Below are the code and all the weights of a small trained network. Each question names an input and a class and asks about switching units off, where a switched-off unit gives its printed mean instead of its output.

import numpy as np


def w(rows, s, z=0):
    codes = np.array(rows[::2]) - 128.0
    scale = np.full(codes.shape[1], s)
    scale[-1] = z or s
    return codes * scale


def f(y):
    return np.maximum(y, 0)


def log_softmax(a):
    a = a - a.max(-1, keepdims=True)
    return a - np.log(np.exp(a).sum(-1, keepdims=True))


def net(x, mask):
    res = np.array(x, float).reshape(1, 3) / 4 @ E
    y = f(res @ A[0][:, :-1].T + A[0][:, -1])
    res = res + np.where(mask, y, B[0][:, -1]) @ B[0][:, :-1]
    return log_softmax(res[-1] @ U[:, :-1].T + U[:, -1])


A, B = {}, {}
E = w([
[148,208,86,170,74,156,57,255],'x0',
[132,224,147,218,48,62,116,40],'x1',
[35,43,71,238,148,230,188,82],'x2',
],0.0093)
A[0] = w([
[130,102,203,120,150,113,108,72,255],'neuron 1',
[92,124,87,169,54,164,132,74,40],'neuron 2',
[69,59,105,106,179,179,151,102,103],'neuron 3',
[111,97,97,84,217,50,105,207,144],'neuron 4',
[134,151,166,125,47,9,198,123,203],'neuron 5',
[132,84,118,151,208,162,195,114,104],'neuron 6',
[179,178,98,115,111,169,39,207,250],'neuron 7',
[162,142,188,148,145,48,125,114,190],'neuron 8',
[138,182,106,192,102,104,110,226,153],'neuron 9',
[122,100,92,119,111,140,136,117,189],'neuron 10',
[97,168,90,232,87,181,160,54,65],'neuron 11',
[118,97,72,184,147,156,96,190,129],'neuron 12',
[85,97,77,179,150,179,127,202,107],'neuron 13',
[149,94,106,113,164,176,78,204,148],'neuron 14',
[68,131,75,198,100,139,174,114,59],'neuron 15',
[123,111,97,182,135,233,136,203,130],'neuron 16',
[81,116,160,100,209,143,128,55,190],'neuron 17',
[153,139,180,49,197,86,112,150,188],'neuron 18',
[118,80,111,126,162,87,200,124,244],'neuron 19',
[89,101,154,125,222,187,152,110,97],'neuron 20',
],0.011,0.0039)
B[0] = w([
[233,60,147,234,163,84,90,77,197],'neuron 1',
[100,71,180,115,128,157,246,197,169],'neuron 2',
[106,60,55,160,151,187,99,152,215],'neuron 3',
[154,67,176,118,106,172,172,230,200],'neuron 4',
[53,205,151,177,168,61,94,54,228],'neuron 5',
[130,96,120,207,122,171,84,181,199],'neuron 6',
[44,166,139,40,68,106,206,143,251],'neuron 7',
[92,230,149,70,168,43,90,77,205],'neuron 8',
[38,166,167,33,35,113,86,158,226],'neuron 9',
[156,103,109,129,156,92,78,129,157],'neuron 10',
[144,63,254,73,138,133,216,196,200],'neuron 11',
[195,197,185,72,215,232,16,84,183],'neuron 12',
[191,253,201,102,188,197,30,42,195],'neuron 13',
[213,131,180,42,188,138,226,76,198],'neuron 14',
[170,119,182,62,127,114,238,158,179],'neuron 15',
[226,199,149,87,220,170,41,78,203],'neuron 16',
[162,85,18,191,180,133,93,69,206],'neuron 17',
[189,22,169,93,229,44,226,151,226],'neuron 18',
[128,66,145,196,163,170,149,112,196],'neuron 19',
[90,120,69,249,158,200,82,191,199],'neuron 20',
],0.0072,0.015)
U = w([
[156,2,178,133,202,78,214,164,91],'0',
[169,169,174,124,214,120,63,41,203],'1',
[157,100,195,40,110,171,200,202,162],'2',
[73,181,114,114,52,69,76,183,4],'3',
[102,78,61,166,115,243,71,162,64],'4',
],0.009,0.0032)

Each question gives the input, the list of numbers given to net, and the class t.
The units are the neurons (one row each of A and B). Each row of codes is followed by its name. A weight is (code - 128) times the scale printed after its matrix; where a second scale follows, it is the last column's (A, B and U).
mask holds one flag per neuron, in row order. A switched-off neuron (its flag False) gives its mean, the last column of its row in B, instead of its output. The means were averaged over made-up inputs and are rounded, as every weight is.
A unit's drop is (log p(t) with every unit on - log p(t) with that unit switched off) / (log p(t) with every unit on - log p(t) with every unit switched off).
The circuit of an input: a set's keep is (log p(t) with only the set's units on - log p(t) with every unit switched off) / (log p(t) with every unit on - log p(t) with every unit switched off). Starting from the 12 units with the biggest drops (on a tie, the unit counted first), units are removed one at a time, each time the one whose removal leaves the highest keep (on an exact tie, the one counted first), for as long as the keep stays at least 0.8.
circuit, biggest first: the units of the circuit, biggest drop first
most important unit: the unit with the biggest drop
top k neurons: the k neurons with the biggest drops, biggest first
drop when u is switched off: that unit's drop, to one decimal
input [-1,-8,-7], class 0: most important unit : neuron 18
input [1,4,1], class 2: circuit, biggest first : (neuron 11; neuron 17)
input [4,1,5], class 2: circuit, biggest first : (neuron 17; neuron 1)
input [-1,4,6], class 0: top 2 neurons : (neuron 9; neuron 7)
input [2,2,6], class 2: top 3 neurons : (neuron 11; neuron 2; neuron 15)
input [-1,0,-8], class 0: top 2 neurons : (neuron 18; neuron 13)
input [7,1,-6], class 3: top 2 neurons : (neuron 9; neuron 11)
input [6,-5,2], class 1: top 3 neurons : (neuron 13; neuron 16; neuron 12)
input [0,-4,6], class 4: top 3 neurons : (neuron 3; neuron 20; neuron 6)
input [4,-7,2], class 1: top 2 neurons : (neuron 13; neuron 16)
input [1,-1,8], class 1: top 4 neurons : (neuron 13; neuron 16; neuron 12; neuron 15)
input [0,-6,5], class 4: top 2 neurons : (neuron 3; neuron 20)
input [5,-1,5], class 1: top 4 neurons : (neuron 13; neuron 16; neuron 12; neuron 4)
input [1,7,4], class 2: most important unit : neuron 18
input [1,-7,2], class 1: drop when neuron 13 is switched off : 0.7
input [8,2,6], class 2: drop when neuron 11 is switched off : 1.0
input [5,-4,2], class 1: drop when neuron 13 is switched off : 0.2
